cols: L A E Y Z J M D
F: [ 8.12, -0.88, -4.88, -5.31, -8.24, -3.69, -4.08, -0.81]
X: [ 1.77,  0.27,  1.64, -0.29, -6.15,  4.83,  1.20, -7.13]
P: [ 0.29,  4.17, -0.77,  6.42,  3.96,  1.03,  5.84, -2.30]
U: [ 0.90,  0.85, -0.11,  2.34, -2.04,  3.57,  3.67, -6.70]
T: [ 0.39,  2.64,  2.61,  2.56,  4.19,  2.71,  2.36, -0.25]
R: [ 0.29,  4.17, -0.77,  6.42,  3.96,  1.03,  5.84, -1.68]
W: [ 2.36,  3.06,  1.80,  4.24, -3.99,  6.25,  5.03, -8.85]
C: [ 0.39,  2.64,  2.61,  2.56,  5.35,  2.76,  2.83, -0.27]
col: [6.25, 2.76]
J
col: [3.57, 2.71, 1.03, 6.25, 2.76]
J

cols: B S K N G Q H
Zuv: [-1.46,  5.11, -0.99,  2.70,  0.97,  5.43, -0.15]
nov: [-4.45,  3.85, -2.81,  2.47,  2.49,  4.00, -1.78]
Nar: [-4.70, -3.64,  5.14, -5.91,  4.32, -3.71,  4.73]
Veni: [ 2.97, -3.89,  3.29, -3.43, -1.77, -3.64,  2.97]
Suri: [ 7.43,  2.57, -2.05,  3.30, -4.19,  2.99, -1.49]
nesi: [-0.53,  5.01,  0.04,  2.65,  0.25,  5.48,  0.44]
sosig: [ 5.39,  5.11, -0.99,  2.70,  0.97,  5.43, -0.15]
Vatu: [-4.00, -3.79, -2.35, -1.51,  1.51, -3.74, -2.15]
mel: [ 7.33, -2.69, -2.09,  0.68, -6.10, -2.05, -1.62]
col: [ 3.29, -2.05,  0.04, -0.99]
K
col: [-3.71, -3.64,  2.99,  5.48,  5.43, -3.74]
Q
col: [-4.45, -4.70,  2.97]
B
col: [ 0.97,  1.51, -6.10]
G
col: [-0.99, -2.81,  5.14,  3.29, -2.05]
K
col: [ 5.11, -3.79]
S
col: [-0.53,  5.39, -4.00]
B

cols: kapeg bopo Nudol naf mosof
pud: [-3.48, -0.88, -5.25, -4.34,  2.74]
gabip: [-1.97,  1.04,  2.35, -3.16,  7.83]
fet: [-2.09, -5.43,  7.40,  2.27, -3.04]
Dezo: [-4.82, -5.60,  6.89, -0.72, -1.72]
karif: [ 2.30, -1.86,  1.80,  3.18,  5.73]
virup: [-5.34, -1.47, -5.48, -5.63,  3.97]
tapet: [-1.62,  2.77,  1.68,  0.18, -2.27]
deseg: [-2.54, -4.67, -3.89, -4.99, -5.63]
mogu: [-6.55, -0.28, -6.40, -4.43,  3.81]
lun: [ 6.00,  1.68, -2.51,  3.84,  2.82]
lerof: [ 3.68,  4.29, -4.42,  3.13,  5.55]
vosev: [-6.13, -1.26, -5.31, -6.86,  5.68]
col: [-2.27, -5.63]
mosof
col: [ 2.35,  7.40,  6.89,  1.80, -5.48,  1.68, -3.89, -6.40]
Nudol
col: [-1.97, -2.09, -4.82,  2.30]
kapeg
col: [-2.27, -5.63,  3.81,  2.82]
mosof
col: [-5.43, -5.60]
bopo

cols: Fezaz nus Lol gog Lapok Romov
tetu: [ 6.89, -0.85, -3.85,  5.97,  0.05,  5.47]
Piluk: [-3.92,  2.26, -2.97, -3.36,  1.43, -3.64]
vimu: [ 5.39, -0.19, -2.79,  5.78,  2.07,  4.92]
col: [-3.85, -2.97]
Lol
col: [0.05, 1.43]
Lapok
col: [1.43, 2.07]
Lapok
col: [ 2.26, -0.19]
nus
col: [-2.97, -2.79]
Lol
col: [ 6.89, -3.92]
Fezaz

cols: lik gupo dok meza
baze: [ 8.65, -5.56,  3.39,  2.31]
pir: [-7.83, -5.31,  7.02,  3.41]
mos: [-7.83, -5.31,  7.02,  0.67]
Dit: [-1.53,  4.60, -0.24,  0.67]
rakuv: [-3.70,  5.42, -3.95,  0.81]
col: [3.41, 0.67, 0.67]
meza
col: [3.39, 7.02]
dok
col: [-1.53, -3.70]
lik
col: [3.41, 0.67]
meza
col: [2.31, 3.41, 0.67]
meza
col: [ 7.02, -0.24]
dok

cols: lop bef Tes peve Rof
ruv: [-1.84, -3.06, -6.73, -5.20,  9.29]
tev: [-1.84, -3.06,  3.13, -1.74, -3.42]
nudaf: [ 0.51,  3.92,  3.65,  1.35, -0.53]
col: [-3.06, -3.06]
bef
col: [-6.73,  3.13]
Tes

cols: tapi lak gek sel nek Bip
nugor: [ 3.82,  2.27, -7.00, -7.54, -4.23,  5.19]
Gaf: [ 3.82,  2.27, -7.00, -7.69, -6.26,  5.71]
Movuz: [ 0.09,  3.60, -5.51, -4.65, -7.89,  1.43]
col: [2.27, 3.60]
lak
col: [5.71, 1.43]
Bip

